Here is a tiny trained network, its code and every weight. The questions are about switching its units off for an input and a target symbol, where a switched-off unit gives its printed mean instead of its output.

import numpy as np


def w(rows, s, z=0):
    codes = np.array(rows[::2]) - 128.0
    scale = np.full(codes.shape[1], s)
    scale[-1] = z or s
    return codes * scale


def norm(h):
    return h / np.sqrt((h * h).mean(-1, keepdims=True) + 1e-5)


def f(y):
    return np.maximum(y, 0)


def softmax(a):
    e = np.exp(a - a.max(-1, keepdims=True))
    return e / e.sum(-1, keepdims=True)


def log_softmax(a):
    a = a - a.max(-1, keepdims=True)
    return a - np.log(np.exp(a).sum(-1, keepdims=True))


def net(x, mask):
    ids = ['δεηξστφ'.index(c) for c in x.split()]
    T = len(ids)
    res = E[ids] + P[:T]
    u = 0
    for l in range(3):
        q, k, v = (norm(res) @ M[l].T for M in (Q, K, V))
        z = softmax(np.where(np.tri(T) > 0, q @ k.T / 2**0.5, -1e9)) @ v
        res = res + np.where(mask[u], z, O[l][:, -1]) @ O[l][:, :-1]
        u += 1
        y = f(norm(res) @ A[l][:, :-1].T + A[l][:, -1])
        res = res + np.where(mask[u : u + 12], y, B[l][:, -1]) @ B[l][:, :-1]
        u += 12
    return log_softmax(norm(res)[-1] @ U[:, :-1].T + U[:, -1])


Q, K, V, O, A, B = {}, {}, {}, {}, {}, {}
E = w([
[87,153,218],'δ',
[103,62,197],'ε',
[70,132,138],'η',
[167,251,173],'ξ',
[188,122,186],'σ',
[162,109,148],'τ',
[73,170,163],'φ',
],0.024)
P = w([
[124,135,92],'0',
[7,128,245],'1',
[135,141,95],'2',
[138,80,97],'3',
[88,164,83],'4',
[137,63,103],'5',
[138,146,93],'6',
[127,43,111],'7',
[140,149,93],'8',
],0.011)
Q[0] = w([
[213,34,254],'L0H1',
[145,144,157],'L0H1',
],0.0069)
K[0] = w([
[168,126,253],'L0H1',
[42,31,86],'L0H1',
],0.0062)
V[0] = w([
[4,204,106],'L0H1',
[195,146,193],'L0H1',
],0.0034)
O[0] = w([
[92,158,101,10],'L0H1',
[149,1,75,250],'L0H1',
],0.0046,0.0023)
A[0] = w([
[115,123,192,98],'L0N1',
[114,189,101,84],'L0N2',
[134,7,114,75],'L0N3',
[71,149,205,146],'L0N4',
[158,178,207,188],'L0N5',
[92,99,185,155],'L0N6',
[146,97,135,192],'L0N7',
[156,175,205,191],'L0N8',
[174,220,157,6],'L0N9',
[117,173,191,190],'L0N10',
[123,130,169,209],'L0N11',
[114,158,186,162],'L0N12',
],0.011,0.0027)
B[0] = w([
[70,150,180,193],'L0N1',
[60,254,33,145],'L0N2',
[183,200,74,226],'L0N3',
[96,175,204,211],'L0N4',
[159,146,173,254],'L0N5',
[135,202,207,209],'L0N6',
[99,133,82,208],'L0N7',
[121,164,184,252],'L0N8',
[228,185,164,170],'L0N9',
[115,187,221,211],'L0N10',
[125,120,202,210],'L0N11',
[147,214,217,198],'L0N12',
],0.0069,0.0062)
Q[1] = w([
[79,202,3],'L1H1',
[76,197,220],'L1H1',
],0.005)
K[1] = w([
[72,167,44],'L1H1',
[54,144,254],'L1H1',
],0.0051)
V[1] = w([
[185,163,1],'L1H1',
[9,71,142],'L1H1',
],0.0028)
O[1] = w([
[254,162,170,3],'L1H1',
[231,104,97,60],'L1H1',
],0.0072,0.0023)
A[1] = w([
[143,55,85,179],'L1N1',
[127,35,58,120],'L1N2',
[9,111,46,33],'L1N3',
[136,139,33,239],'L1N4',
[218,120,110,28],'L1N5',
[169,129,90,39],'L1N6',
[232,92,191,88],'L1N7',
[142,172,103,254],'L1N8',
[95,252,25,14],'L1N9',
[126,116,152,12],'L1N10',
[150,117,160,219],'L1N11',
[137,33,70,121],'L1N12',
],0.012,0.0032)
B[1] = w([
[178,108,163,142],'L1N1',
[133,108,185,136],'L1N2',
[141,2,161,134],'L1N3',
[84,133,204,151],'L1N4',
[101,114,117,174],'L1N5',
[96,136,79,144],'L1N6',
[108,84,41,254],'L1N7',
[176,212,174,178],'L1N8',
[122,206,90,144],'L1N9',
[113,119,125,130],'L1N10',
[109,151,121,212],'L1N11',
[162,111,190,138],'L1N12',
],0.0098,0.0085)
Q[2] = w([
[182,158,251],'L2H1',
[79,157,117],'L2H1',
],0.011)
K[2] = w([
[67,185,249],'L2H1',
[77,135,101],'L2H1',
],0.012)
V[2] = w([
[195,4,81],'L2H1',
[77,167,117],'L2H1',
],0.0042)
O[2] = w([
[61,193,15,2],'L2H1',
[2,156,112,142],'L2H1',
],0.0054,0.0037)
A[2] = w([
[113,169,146,99],'L2N1',
[158,93,181,133],'L2N2',
[107,203,225,124],'L2N3',
[141,88,116,113],'L2N4',
[164,173,86,134],'L2N5',
[93,138,157,159],'L2N6',
[109,2,151,161],'L2N7',
[99,100,80,141],'L2N8',
[146,72,47,71],'L2N9',
[60,92,128,148],'L2N10',
[180,132,108,74],'L2N11',
[130,133,152,2],'L2N12',
],0.016,0.0082)
B[2] = w([
[95,74,68,152],'L2N1',
[220,164,129,185],'L2N2',
[152,69,25,251],'L2N3',
[99,97,141,140],'L2N4',
[138,167,245,146],'L2N5',
[120,24,129,171],'L2N6',
[28,164,185,171],'L2N7',
[195,211,92,138],'L2N8',
[86,77,2,149],'L2N9',
[165,190,210,142],'L2N10',
[79,51,157,138],'L2N11',
[178,252,87,128],'L2N12',
],0.0083,0.015)
U = w([
[113,140,215,153],'δ',
[112,27,170,162],'ε',
[45,53,53,153],'η',
[152,193,133,2],'ξ',
[248,53,107,57],'σ',
[132,154,6,99],'τ',
[63,195,132,1],'φ',
],0.014,0.0042)

Each question gives the input, a string of symbols that net reads in full, and the target symbol t.
The units are the heads (2 rows each of Q, K, V and O) and the neurons (one row each of A and B). Each row of codes is followed by its name. A weight is (code - 128) times the scale printed after its matrix; where a second scale follows, it is the last column's (O, A, B and U).
mask holds one flag per unit, layer by layer, with each layer's heads first. A switched-off unit (its flag False) gives its mean, the last column of its rows in O or B, instead of its output. The means were averaged over made-up inputs and are rounded, as every weight is.
A unit's drop is (log p(t) with every unit on - log p(t) with that unit switched off) / (log p(t) with every unit on - log p(t) with every unit switched off).
k most important neurons: the k neurons with the biggest drops, biggest first
top k neurons in layer l: the k neurons of layer l with the biggest drops, biggest first
drop when u is switched off: that unit's drop, to one decimal
input τ φ σ ε τ τ τ τ, target η: 2 most important neurons : (L1N7, L0N3)
input σ ε ε η τ σ, target ε: 3 most important neurons : (L1N7, L0N4, L2N3)
input τ τ τ σ, target δ: 3 most important neurons : (L2N3, L1N7, L2N7)
input τ η τ σ σ σ, target η: top 3 neurons in layer 1 : (L1N7, L1N8, L1N4)
input φ ε τ σ τ, target τ: most important neuron : (L1N4)
input σ σ τ, target τ: 2 most important neurons : (L1N5, L1N6)
input δ σ σ σ σ σ, target η: 3 most important neurons : (L1N7, L0N4, L0N10)
input σ τ τ τ σ η, target δ: 2 most important neurons : (L1N3, L0N12)
input σ σ φ τ σ τ, target ε: 3 most important neurons : (L0N10, L0N12, L0N8)
input σ τ η η, target ε: 2 most important neurons : (L1N7, L2N6)
input τ σ ξ τ η σ, target ε: top 3 neurons in layer 2 : (L2N3, L2N7, L2N9)
input τ φ τ σ σ τ, target η: top 2 neurons in layer 2 : (L2N9, L2N7)
input τ ξ σ σ ε τ, target ε: top 4 neurons in layer 2 : (L2N7, L2N3, L2N9, L2N2)
input τ σ σ φ σ η σ φ, target ε: top 4 neurons in layer 2 : (L2N3, L2N6, L2N7, L2N1)
input ε τ τ σ, target δ: top neuron in layer 0 : (L0N4)
input φ φ σ σ σ σ σ φ, target ε: drop when L2N1 is switched off : 0.1
input ε σ σ σ σ τ, target δ: drop when L2N3 is switched off : 0.7
input σ σ σ σ ξ τ, target δ: drop when L1N2 is switched off : 1.0
input σ σ ξ ε σ, target σ: drop when L2N3 is switched off : 0.2
input σ τ φ σ τ ε, target δ: top neuron in layer 2 : (L2N7)
